The two nearest rows among all rows above each row, by straight-line distance, nearest first (none for the first three rows)
(in the rows, 100 means zero)
0: [101 122 118 106 113 113  86 108 108 106 126 100  89  83  93  76  43 108
 110 107 110  92  96 124 106  86  96  91  94 103 105  90 105 117  93  92
 108  98 113  96  92 108  62 106  88 105  99 109 107  94 120 110 108  98
  94  93  90  89 112]
1: [ 85 100 101 109 130 107 117 150 118  85 114  88  75 134  99 103  21  89
 119  92  96 126  51 116  96  81 102 105 122 109 110  97  81  71  87 121
 105  97 124 105 154 103 100  97 104  82  91 114  75  90  94  84 164 107
  63  94 110 109 102]
2: [ 95 112  97  92 118  81 136 104  88  95  56 104 116  77 116 110 141  91
  91 103  80 119  90  87  98  91 100 104  90 102  99  86  84  97 100 117
  94  99  81  96 126 100 125  90 101  86 123  94  79 103  89 107 113  91
  96 100 106  86 118]
3: [120 101 108 100  57  85 115  68  77  93  49 103 111  71  98 121 200 109
  99 106  80 101 141  70 107 109 100 101  70  78  80 109 105 119  98  95
  88 110  79  96  80  99 109  95 101 110 100  81 131 115  85 112  58  88
 144  96  84  91 106]
2 0
4: [ 97 108 100  96 104  95  98  89  96 104  62 111 109  97 100 118 121 116
  90 109  95 103 121  92  96 103 100 102  82  95  94  84  90  87  90 108
 105 104  93 101 110  87  93  92  97  93 121  80 105 107 102  99  85  91
 104  92 109 104 118]
2 3
5: [122 120 101 108  93  93 113  68  89 113  63 100 108  86 100 112 169 126
  89 106  90 111 152  91 101 108  90  95 100  95 109 101  99  80 103 126
  83 113  80 102 102 101  86 102  96  95 108  84 121 102  90 100  80  92
 115  91 116  93 114]
4 3
6: [113 113 105 105 100 112  74 101 120 104 134  97  99  69  98  87  48  89
 122 106 153  74  99 114 111 105  80 107  88  94  94  92 101 152 102  71
 128  83  92 110  46  97  75  94  87 113  93 111 118 115 119 123  88 103
 108  87  69 111  87]
0 4
7: [ 96 101 100  81  88  77 128 105  85  95  24 101 120  96 118 133 200  93
  79 102  72 105 105  52  82  97 114 109 102 104 108 100  88 107  93 116
  98 119 106  96 161  94 150 101 109  93 113  91  88 107  64 102 142  83
 141 116 101  85 107]
2 4
8: [108 111 109 106 100 105  96 120 108 100 129 112  91  67  98  92  49  86
 113 101 118  69 114 116  96  95  91  93  82 101 100 104 107 131  93  92
 123  91 111 106  86  99  73  96 102  94  97 103 112  97 136 113  90 101
  93  79  85  92  99]
0 6
9: [118  93  96  92  81  85 129  66  97 101  48 103 125  85 112 117 184 112
  81 106  75 129 146  61 111  94 105 112  96  88 109 111  83  96 105 121
  91 110  86 108 103  93 116  96 111  99 107  88  90  83  81 101 132  91
 110 106 112  97 103]
5 2
10: [106 119 121 136 131 103  84  73 120 104 135 106  96  42  98  62  66 114
  93 106 129  98 146  99  95 103  73  84  82  86 101  91  99 141 100  66
 104  86  80 103  12 101  48  95  92 114  91 103 106 104 116 122  50  93
  96  93  90 104 105]
6 8
11: [ 93 102 105 118 113 103  78 116 113 107 147  94  86  76  88  79  23  97
 116  97 122  87  72 134  95  97  88  98 116 103 103  81 105 114 109  81
 113  95  94  92  83 106  80  98 102 110  87 111 111  99 124 103  95 114
  88  73  98 108  89]
0 8
12: [ 96 114 104  94  92 103 108  97  92 107 109  96  92 102  94 101  73  94
 103  95 113  95  80  96 105 100  86  91  97 108  98  98 105 125 106  84
 104  93 114 103 118  95 100 104  83 104  94 120 111  98  93 100 110 114
  93  85  90  94 100]
0 8
13: [110 114  99 100  83  97 111  73  99 105  74 120 117  64 100  97 134 133
  98 105  96  99 145  86 100 103  93  93  84  78 103 106 106 105 101  89
  87 110  72 108  90 104 100  93  93 113 109  88 134 110  94 102  54  87
 115  97  99 101 112]
5 4
14: [ 85 121  90 114 101  91  98 127 101 104  94 100 102 106 103 107  82  75
  95  84 111 111  71  99 108  92 110 105 111  98 112  96  88 121  85 102
  97  83 107  96 120  87 100 103 100 109  99  98  99 105 108 102 124  98
  94  93  69 108 104]
12 0
15: [ 90 114  78  84 100  85 109 134  84  93  75 101 115 109  97 126 130  70
  96  81  90 132  39  94 111  92 117  93 101 108  95 105  90  91 114 112
  87 117 113 101 143 102 173  96  98  95  92 103  77  94  83  91 108  99
 115  99  92 102 107]
2 14
16: [ 95 101 117 112 107 114  89 122 122  99 126  93  72  88  94  87  55  90
 101  93 111  83  88 124 101 110 100 101 100 108 112  88 101 114 106  81
 105  84 114  85 105  90  89 113  99 103  93 119 101  95 112 109 121 121
  83  85  85 105  92]
0 11
17: [ 99 116 106 111 120 106  67 106 117 115 137  96  75  58  80  91  13 107
 138  92 127  90  92 136  96 102  91 111  98  96 105  81 101 112 111  68
 105  81  82 105  52 118  73 100  80 113  80 107 112 103 127 114  86 118
  89  83  94  99  87]
11 6
18: [ 87  98  83  88 104  92 126 107  81  84  35 100 114 128 112 126 165  96
 103 118  85 115  68  76 108  88 111 103  94  97 101 103  87 113  85 120
  91 121 115  93 160  99 144 110  99 101 111  92  92 102  70  95 127  85
 113  99  99 110 116]
7 2
19: [ 98 120 107  97  96  93 107 137  95  99  84  94 102  92 103 127 119  69
 122  98  95 117  91  82  99 112 100 111  88 108 109 103  87 108 101 112
  97 103 100 107 132  91 122 104 104 104 108 100  89 104  90 111 129 104
 114 100  64  99 103]
14 2
20: [ 90  80 100  84  86  87 128  87  84  89  32 110 102 124 118 130 170 105
  84 110  75  96 123  50  97  90 126  82  95  92 102 103  94 105  98 112
 105 127 102 104 158  92 136  94 101  86 111  85 100 100  74 125 120  85
 127 115 124  91  99]
7 18
21: [ 89 108  98  92  99  98 100 128  83 110  86  93  96  91 110 111  83  90
  98  92  88 128  83 104 105  93 115 112 102  95  98 106  96 114  96 103
  99 100  96  95 123 100 105 108 100 100 105 111  79  92  84 116 113  83
  80 109  77  97 104]
14 19
22: [ 90 118  93  75  90  84 134 115  85  91  39 105 130 118 119 119 174  98
  83  89  75 106  66  79 108  97 112 100  99 109  96 113  88 118  94 130
  88  98 118 105 178 104 161 112 100 107 104 107  84  88  79 100 121 102
 130 104  96 100 105]
18 7
23: [105 112 108 103 111  89 110  99  86 108  48  99 104  96 103 120 137 105
  98 101  87  99 102  84  93 105 111 108  92 105 105  98  89  98 100 117
  89 106 101 110 111 103 100  96 103  90 112  88 105 100 105 102  86  97
 110  97  95  99 119]
4 2
24: [108 140  92 104  87  85 102  75  85 112  67 115 127  54  94  95 161 120
  91 101  99 119 112 103 111 105  96 100 102 115  92  92 106  86 112 127
  92  91  89 107  90 103 117 105  96  98 105  88 107  92 103  96  76 107
 119  84  90  98 124]
5 23
25: [111 115 118 102 113  96  83  79 118  90 112  96  93  70  89  87  92  99
  97 130 135  70 119  88 102 106  99 101  76  93 101  91 100 151  89  73
 116 100  91  99  83 107  80 102  91 107 100 106 116  99 118 119  64  95
 115  83  78 106 104]
6 8
26: [121 115 107 101  86  93 106  73  84 105  60 115 130  69  96  94 150 131
  79 119  99  87 137  95  96 109  85  94  95  91 100 112 102 100 113 110
  88 108  73 104  69 103  84 102 107 101 100  88 119 107 102 101  66  93
 105  96 101  87 104]
13 5
27: [ 95 114 104  93 116  84 137 124  97  94  68 113  99 107 102 108 135  97
 105  90  86 124  95  84 107 101 114 105  87  91  94 108  83  97  98 105
 108 106  93  98 125  93 111 108 111  96 117 100  97 107  90 109 105  77
  95 102  96 106 100]
2 23
28: [105 107 111 101 129  98 103  90 114 107 115 101  91  84 103  79  81 118
  97 111 111  92 104 107  91 108  95 101  91  89 102 101 102 107  98  86
 125  95 100 119  88 105  51 100 104 101 114 104 114 106  90 100  96 101
  89  87  94  98  98]
0 8
29: [101 112 112 107 126 115 107  85 100 113  97  98 135  58 100  83  91 131
  87 111 104  79 108 102 100 117  85  91  89 101 109 106 102  98  93  98
  97  94  72 110  75 102  73  83  96  95 117 100 123 109 113 100  89 111
  88  79 116  93 107]
28 26
30: [ 80 140 104 110  94 117  86 134 109 109 105 101 118  66  96 103  61  79
 108  94 141  77 107 128  97 106  96 109  97 112  99  86 105 127  94  89
 115  77 104  99 114 106  77 106  94 112 101 108 120 106 115 119 107 106
 101  82  72  96 112]
8 0
31: [ 96 109 104 103 125 104  76 126 118 113 125  98  78  98  94  80  42  86
 123 111 103  75  77 131 105 102 102 104  96 114  99  94 108 116  93  80
 107  97 106 116 121 100  79  95  95 110  92  92 104  97 118 113 109 105
  85  92  83  99  75]
16 0
32: [ 92 123 123 108 128 111  98 130 106 110 154  90  75 101  89  93   1 102
 107  93 112 104  61 125  95 104  89  94 117 109  93 100 104  97 112  90
 107  81 129 111 105 112  75 111  85  97  90 107  87 105 123  96 119 126
  71  75 107 118  90]
11 16
33: [ 94 110 102  99  97 111 104 102 103 103  89  97 106  89  95  99  86  90
 104 114 115 108  96  91 104  99  93 113  98  94  99  90 100 120  87  99
 113 103 116  99 116  96  83 111 100 106 110  99 104 111 101 111 112 103
 111  83  93  97  99]
12 14
34: [ 96 104 100 113 130 106  82 143 115  97 137 111  77 112  87  81   0  94
 104  81 121 103  54 148 108 106  93 110 117 100 107  89  82  82 106 101
 120  90 107 103 116 105  79  97 101 111  95 102  99 100 127  84 111 107
  52  86 110 106  92]
32 11
35: [ 94 102 102  96 114 111  73 114 104  96 135  98  62 118  84  92  34  80
 116  92 116  88  74 130 100  98  85 107 108 113 106  96 103 110  88  83
 112 100 121 116 118  83  75 111 102  85  99 109 104  97 108  93 136  99
  81  90  91 110  81]
31 16
36: [103 107  92  83 120  69 132 127  88  93  84  94 106  81 120 121 132  98
  89  87  82 117  24  87  92  95 114  94 105 100 106 115  90  89  99 120
  85 111 104 107 131  85 133 111  98 100 120 103  75  91  93 101 102  96
  99 107 107 106 100]
15 2
37: [104 123 110 108 117 113  96 113 108  98 112  98  93  85  92  88  60  94
 105  93 104 102  85 119 114 103  88 115 104 111  91 107 100 117 102  85
 109 101 121 111 110 100  72 116  99 104  98 102  97 105 121 105 122 111
  84  94  91  99 107]
0 16
38: [ 95 117  92  88  98  77 129  93  80 100  40 108 131  57 110 111 176 107
  76  83  76 119 109  75 100  99 117  95  97 103  80 119  97 112  98 129
  78  95  89  98 115 100 132  94  94  90  95 105  89 101  85 103 126  90
 114  85  92  80 108]
2 9
39: [118 127 117  98  70  83 111  54  80 104  38 117 135  82 106 111 171 119
  83 107  78 118 155  71 102 105 114 107  93  90 102 110 102  98 125 119
  87 107  76 106  93  99  86  92 117 103 133  90 105 100 106 122  80  91
 105  91 111  93 107]
5 26
40: [122 112 104 104  88  84 108  70  94 106  55 106 123  64 100 109 157 118
  95  97  95 106 136  99 102 100  92 104  86  97 105 107 107  96 110 116
  84 109  74  84  63  90 102 107 105  85 101  88 121 104 108 112  60 102
 127  97  98  96 114]
26 5
41: [123 143 113 114 118 109  96 115 118  95 113  98  93  86  90  94  64  89
 106 106 133  79 107 112 113 103  93  95  79  93  93 100 100 117  87  82
 109  87  93 102 111  98  64 101  92 108 108  92 124 104 114 119  94  96
  94  78  81  92  88]
8 0
42: [136  89 107 104  84  88 127  58  87 105  36 120 114  65 107  98 174 143
  71  93  76 135 182  74  93  96  94  92  87  92 106 102 115  99 119 132
  93 121  64 107  43  97  49  90 112  98 115  80  86  92  96 107  96  84
 119  95 127  95 109]
39 5
43: [100 111 122 104 107 115  91 114 121 110 116  99  92  97  99  96  70  92
 111 109 127  72 123 104  96 107  82 111  90 101  83  98  93 131  81  83
 102 103  95  95 108  95  63 106  96 105 104  96 125 115 123 123 124 103
 102  89  87  95 100]
41 8
44: [ 90 101  88  74  90  81 128  95  83  89  23  96 131 103 118 126 196  88
  84 102  72  89  88  81 100  82 123  96 100 105 108 112  80 115  99 118
  85 108 112  81 149 105 161 110 101  94 115  90  89  92  73  86 143  95
 129 110  99 102  97]
7 22
45: [ 91 124 124  79  99 114  63 116 114 105 133  83  97  87  89  94  60  76
 109 107 111  82  78 112 111  96  96 104  88 110  83  95 111 139  92  82
 106  93 120 120 108 107 115 106 101 125  78 117 119  83 115 109  97 114
 115  94  71  99  85]
31 12
46: [101 109 107 108 138 114  76  96 121  97 121 116  84  97  94  87  61 112
 100 120 135  92 135 102 103 101  80 106  81  89 117  97 106 107  94  91
 114  83 104 107  94 104  58 104 106  93 112  98 106 102 117 107 105  97
  83  88 104 115 101]
28 0
47: [ 96 126 101 105 109 111  88 104 106  98 132  96 110  83  85  95  76  85
 105 114 127  77 102 113 102  94  97 110  96 102 106  98 113 144  99  76
 113  93 101 100  94  93  96 115  90 102  91 112 114  99 117 112  98 106
 100  91  79  92 104]
8 30
48: [114 121  97 100  88  94 108  72  84 105  58 107 122  82  92 102 141 117
  89 102 103  93 136  78  95 109 103  99  88  96  99  99  93  85 112 117
  89 110  88  99 102  98  93  92 106 104 118  84 129  99 102  95  61  90
 100  94 104  93 126]
5 26
49: [102 115  97  91 138  89 128 109  88  94  49 115 109 112 121 123 130 109
  88  98  74 139  64  86 104  91 117  87 109 103 106 103  96  61  99 146
  95 118 105 107 167 101 116  92 107  77 122  95  74  97  75  76 128  89
  97 105 129 101 112]
2 36
50: [119 127 121 118 134  98  98  84 119  91  90  99  87 111  92 108  70 119
  98 111 126  83 143  86  95 106  96  95  88 104  97  97 101 111  92  94
 115 101  93 105  99  86  29  99 103  87 124  98 112 117 111 110  92  84
  77  93  96 113 102]
46 28
51: [ 92 127  97  88 102  76 123 117  90 102  57 103 128  83 106 130 152  84
  94 103  84 112  75  75  94 107 113  92 100 101  98 107  82  95  94 128
  87 109  91  97 155  90 152 101 103  91 105 113 102  88  83 108  78  98
 104 102  98  99 105]
2 22
52: [100 143  94 122 124  99  63 125 115 104 154  91  86  44  85  93  18  88
 109  79 126  89  88 140 110  99  95 100 120 109  97  96 103 103 104  78
 106  70  89 109  77 109  90  87 100 105  92 118 124  90 129 110 116 139
  76  68  95  91 100]
11 17
53: [103 126 100 106 114 109 112  86 101 106  95 105 110  87  87  85  84 121
  88 111 113  99 119 100  99 109 109 112  93  92 104  98 105  96 105  97
 102 106  88  98 104  93  92 104 108 101 112 110 119  95  97 104  85 105
  98  90 101 109  99]
28 33
54: [ 89 111 105  95  92 111  73 137 100 118 156  99  90 102  86 110  57  72
 120 105 137  56  54 132 102 104  93 102  86  91 101  96 121 134  79  80
 105  88 121 100 107 101 124 116  95 114  75 108 120  97 110 110 107 128
 113  99  65 105  94]
45 47
55: [103 145 110 112 119 109  82 132 117 110 143 102  83  54  84  96  27  99
 109  83 131  80  75 138 112 103  85  98 113  91  94  98 102 117 107  73
 102  75  89 107 101 106  81  99  89 104  96 114 123  94 136 101  99 114
  78  76  93 102  93]
52 11
56: [108 152 115 119  90  91 102  82  92 111  46 112 133  78 104 110 152 123
  91 109  98  98 131  82 103 109 109  98  59  90 103  93 107 101 102 106
  95  96  77  88 121 106 101 104  85 107 124  87 127 102 105 105  62  87
 115  94  88  91 116]
48 13
57: [ 83 123 112  91  93 106  93 103 109 107 109  98  93  85  94 103  83  95
 110  95 122  88  96 107  93 101  95 102  92 115  99  83 113 127 102  88
 102  98 107  98 111 109  94 112  94 115  88 107 106  78 110 108 115 111
 126  76  67 106  95]
12 47
58: [114  99 118 107 124  99 109  81  93 100  74 113 110  95  99 108 103 136
 103 111 102 107 118  98 107 110  89  92  90  96  98  94  97  93 109 112
 106 100  87 107 103  89  89 110 109  95 116  90 121 101 115  99  87 101
 102 106 110  99  86]
4 53
59: [ 92 117 110 102 102 108  85 133 124  95 123  88  88 108  97  93  51  80
 121  93 121  74  90 117  90  91  85 112 111  96 102  93  94 123 100  87
 105  82 108  93 107  93  97 114  90  95  86 110 107  99 119 124 107 114
 103  93  88  98  98]
16 47
60: [100 112  91  95 113  89 111 111  97 105  69 102 110 100  82 109 108  93
 100  94  93 106  83  89 106 103 115 110  85 107  94 107  88 119  99 118
  90 101 101  95 114  89 123 111 101 106 115 115  98 113  80 111 113  77
 104 115  93  96 102]
27 21
61: [ 94 129  94  89 107  87 103 141  80 116 106  89  87 102 120 115  82  80
  99  73  79 143  48 108 102  88 122  96 122 115  95  96  84  94 115 108
  91  98 114  95 153  98 129 112  90  98  97 120  67  86  98  96 125 111
  89  98  91 107  99]
21 15
62: [101 132 103 101  96  78 116  90  92  99  64 105 127  88 107 107 148 112
  85 107  65  99 129  92  96  95  99  98 102  99  96  98 106  85  99 114
  76 107  71 102  97 100 108  98 107  96 116  70 117  96  89 101  79  93
 119  89 104  83 113]
5 48
63: [109 112 111 111 101 109  87 117 111 114 123  96  95  91  89  97  45  99
 110 110 138  71 121 128  94  99  86 116  94  93 110  95  92 114 110  72
 118 100  93  94  82 109  68  99 107 109 101  92 116 107 139 108 105 111
  90  82  95 105  88]
8 43
64: [ 93 115  95  99 103  90 108 117  92  97 101  97  93 108 110 114  98  86
 107  77  82 123  56 113 106  80 108 103  95 102  93 112  91 116 111  99
 104 105 116 106 116 111 141 101 103 104  94 110  70  88  73 106 126  97
 102 114  96 100 110]
21 61
65: [114 108  92  89  85  77 110  87  76 111  63 109 125  78 104 120 183 105
  82 108  81 117 128  58  91 103 112  94  80  88 100 116 101 118 109 121
  89 114  80  93 120 102 115 103 105  99 118  96  94 102  71 104 104  85
 130  99 104  95 104]
9 38
66: [102 152 108 124 125 112  78  91 118 109 124 110  98  44  83  62  31 124
 106 101 127  89 128 106 103 107  73  89  96  91 104  80 105 131  89  75
 113  78  76  94  44  96  53  93  92 119 106 110 107  98 125 114  71 111
  81  82  91  90 105]
10 17
67: [ 96 108 115 106 105 104 105  87 111 116  84  94 124  71 105 105 121 106
  84 103 115  77 129  78  99 123  92  96  74  96 103 101 117 124  99 103
 100 101  94  89 101 103  80 110  89 112 111  94 139 107 119 104  58  93
 117  99 104 100 105]
13 48
68: [104 136 104 103 132 101  85 126 107 106 142 111  93  75  84  84  30  80
 121 103 133  75  71 130 105 113  80 115 106 103 115 100 111 104  96  89
 104  87 112 100 118 103  88 101 103 112  91 118 124  95 122  96  88 121
  94  92  84 102  93]
55 11
69: [108 103 109 116 134 107  78  93 111 102 138 103  89  64  90  88  40 112
  97 109 121  85 126 119  92  94  80  96 102  91  98  90 106 117 106  81
 114  84  97  96  40 112  50  99 107 108 104 103 122 107 129 119  91 115
  76  92 100  95  96]
66 63
70: [117 102 113  94  85  92 111  81 108  98  51 126 127  75 100 103 159 118
 112 109 100  92 156  84  96 109  96 116  75  97  93 100  98 103  96 105
 113 111  74 107  78 105  72  93 100 109 104  90 127 108  99 119  53  88
 130  89  94  89 105]
13 26
71: [ 82 117  87  90  95  96 117 108  79 102  51 111 139  83 119 123 164 101
  91 105  97  95  91  66 109  97  95  90  83 104 102 102  96 107 117 108
  91 103  79 102 120 102 143 104 108 109 104 114 101  94  88 110  97  96
 131 104 100  93 102]
51 65
72: [ 98  98  93  96 105  82 126 113  83  82  57 117 116 100 112 116 144  93
 104  91  74 106 106  63 107  91 105 103  91  91  95 113  95 105 109 112
  97 126  91  91 100  99 132 111 109  99 109  77 100 106  77 103 100  80
 109 113 102  99 116]
27 2
